Below are the code and all the weights of a small trained network. Each question names an input and a target symbol and asks about switching units off, where a switched-off unit gives its printed mean instead of its output.

import numpy as np


def w(rows, s, z=0):
    codes = np.array(rows[::2]) - 128.0
    scale = np.full(codes.shape[1], s)
    scale[-1] = z or s
    return codes * scale


def f(y):
    return np.maximum(y, 0)


def softmax(a):
    e = np.exp(a - a.max(-1, keepdims=True))
    return e / e.sum(-1, keepdims=True)


def log_softmax(a):
    a = a - a.max(-1, keepdims=True)
    return a - np.log(np.exp(a).sum(-1, keepdims=True))


def net(x, mask):
    ids = ['αβγεμπσφω'.index(c) for c in x.split()]
    T = len(ids)
    res = E[ids] + P[:T]
    r = res
    for j in range(2):
        rows = slice(2 * j, 2 * j + 2)
        q, k, v = (r @ M[0][rows].T for M in (Q, K, V))
        z = softmax(np.where(np.tri(T) > 0, q @ k.T / 2**0.5, -1e9)) @ v
        o = O[0][rows]
        res = res + np.where(mask[j], z, o[:, -1]) @ o[:, :-1]
    y = f(res @ A[0][:, :-1].T + A[0][:, -1])
    res = res + np.where(mask[2:6], y, B[0][:, -1]) @ B[0][:, :-1]
    return log_softmax(res[-1] @ U[:, :-1].T + U[:, -1])


Q, K, V, O, A, B = {}, {}, {}, {}, {}, {}
E = w([
[123,99,12,176],'α',
[213,27,139,72],'β',
[115,196,153,129],'γ',
[175,125,160,88],'ε',
[137,77,36,85],'μ',
[80,117,113,83],'π',
[140,91,152,250],'σ',
[216,240,93,143],'φ',
[83,118,193,100],'ω',
],0.017)
P = w([
[2,122,75,76],'0',
[133,113,120,142],'1',
[149,130,136,152],'2',
[159,100,115,158],'3',
[168,51,134,134],'4',
[145,86,143,153],'5',
],0.0077)
Q[0] = w([
[50,52,78,151],'H0',
[148,150,213,115],'H0',
[187,102,135,115],'H1',
[255,225,238,101],'H1',
],0.0089)
K[0] = w([
[216,108,144,188],'H0',
[71,170,74,125],'H0',
[98,160,156,159],'H1',
[2,138,86,82],'H1',
],0.012)
V[0] = w([
[180,52,226,23],'H0',
[131,155,226,221],'H0',
[26,67,236,143],'H1',
[77,249,119,74],'H1',
],0.011)
O[0] = w([
[109,184,171,94,3],'H0',
[143,83,211,175,93],'H0',
[112,198,160,174,163],'H1',
[1,65,157,131,47],'H1',
],0.016,0.0049)
A[0] = w([
[154,102,131,192,3],'N0',
[69,132,145,187,80],'N1',
[179,254,128,95,58],'N2',
[143,174,103,117,156],'N3',
],0.011,0.005)
B[0] = w([
[79,253,179,53,250],'N0',
[137,141,221,225,188],'N1',
[96,57,204,66,255],'N2',
[231,93,175,139,211],'N3',
],0.0071,0.0087)
U = w([
[169,112,78,177,146],'α',
[146,142,202,45,2],'β',
[86,41,210,210,46],'γ',
[76,178,181,64,179],'ε',
[122,252,72,42,118],'μ',
[23,247,100,91,235],'π',
[244,71,215,253,180],'σ',
[104,17,156,145,128],'φ',
[74,175,221,135,61],'ω',
],0.006,0.005)

Each question gives the input, a string of symbols that net reads in full, and the target symbol t.
The units are the heads (2 rows each of Q, K, V and O) and the neurons (one row each of A and B). Each row of codes is followed by its name. A weight is (code - 128) times the scale printed after its matrix; where a second scale follows, it is the last column's (O, A, B and U).
mask holds one flag per unit, heads first, then neurons. A switched-off unit (its flag False) gives its mean, the last column of its rows in O or B, instead of its output. The means were averaged over made-up inputs and are rounded, as every weight is.
A unit's drop is (log p(t) with every unit on - log p(t) with that unit switched off) / (log p(t) with every unit on - log p(t) with every unit switched off).
The circuit of an input: a set's keep is (log p(t) with only the set's units on - log p(t) with every unit switched off) / (log p(t) with every unit on - log p(t) with every unit switched off). Starting from all 6 units, units are removed one at a time, each time the one whose removal leaves the highest keep (on an exact tie, the one counted first), for as long as the keep stays at least 0.8.
units of the circuit, in order: the units of the circuit, biggest drop first
most important unit: the unit with the biggest drop
k most important neurons: the k neurons with the biggest drops, biggest first
drop of u: that unit's drop, to one decimal
input α σ β α ε, target α: units of the circuit, in order : (H0, N0)
input γ σ φ φ, target γ: units of the circuit, in order : (H1, N1)
input γ π ε γ γ, target γ: 2 most important neurons : (N0, N1)
input π α ω φ, target π: units of the circuit, in order : (H1)
input γ φ ω, target γ: units of the circuit, in order : (H1, N1)
input π ε σ σ β μ, target β: units of the circuit, in order : (N2, H0, H1)
input π ε γ, target π: units of the circuit, in order : (H1, H0)
input σ β ω π, target β: units of the circuit, in order : (H0, N2, H1)
input α ε α ε σ μ, target σ: units of the circuit, in order : (H1, H0)
input φ α μ ε, target α: units of the circuit, in order : (H0, N2, H1)
input μ μ μ α, target α: units of the circuit, in order : (N0, H0, H1)
input π σ ε, target π: units of the circuit, in order : (H1, H0)
input ε γ ε β σ μ, target σ: units of the circuit, in order : (H1, N3)
input μ ω φ ε φ π, target φ: units of the circuit, in order : (H1)
input ε α β ω γ μ, target β: 2 most important neurons : (N2, N3)
input ω μ γ μ μ, target μ: 2 most important neurons : (N2, N1)
input β σ α γ β π, target β: 2 most important neurons : (N2, N1)
input γ γ ε ω, target γ: 2 most important neurons : (N0, N1)
input α φ σ π γ γ, target α: drop of N0 : 0.4
input σ π γ σ σ ω, target σ: drop of H1 : 0.2
input π σ ω, target π: drop of H1 : 0.6
input μ σ μ γ, target μ: most important unit : H0
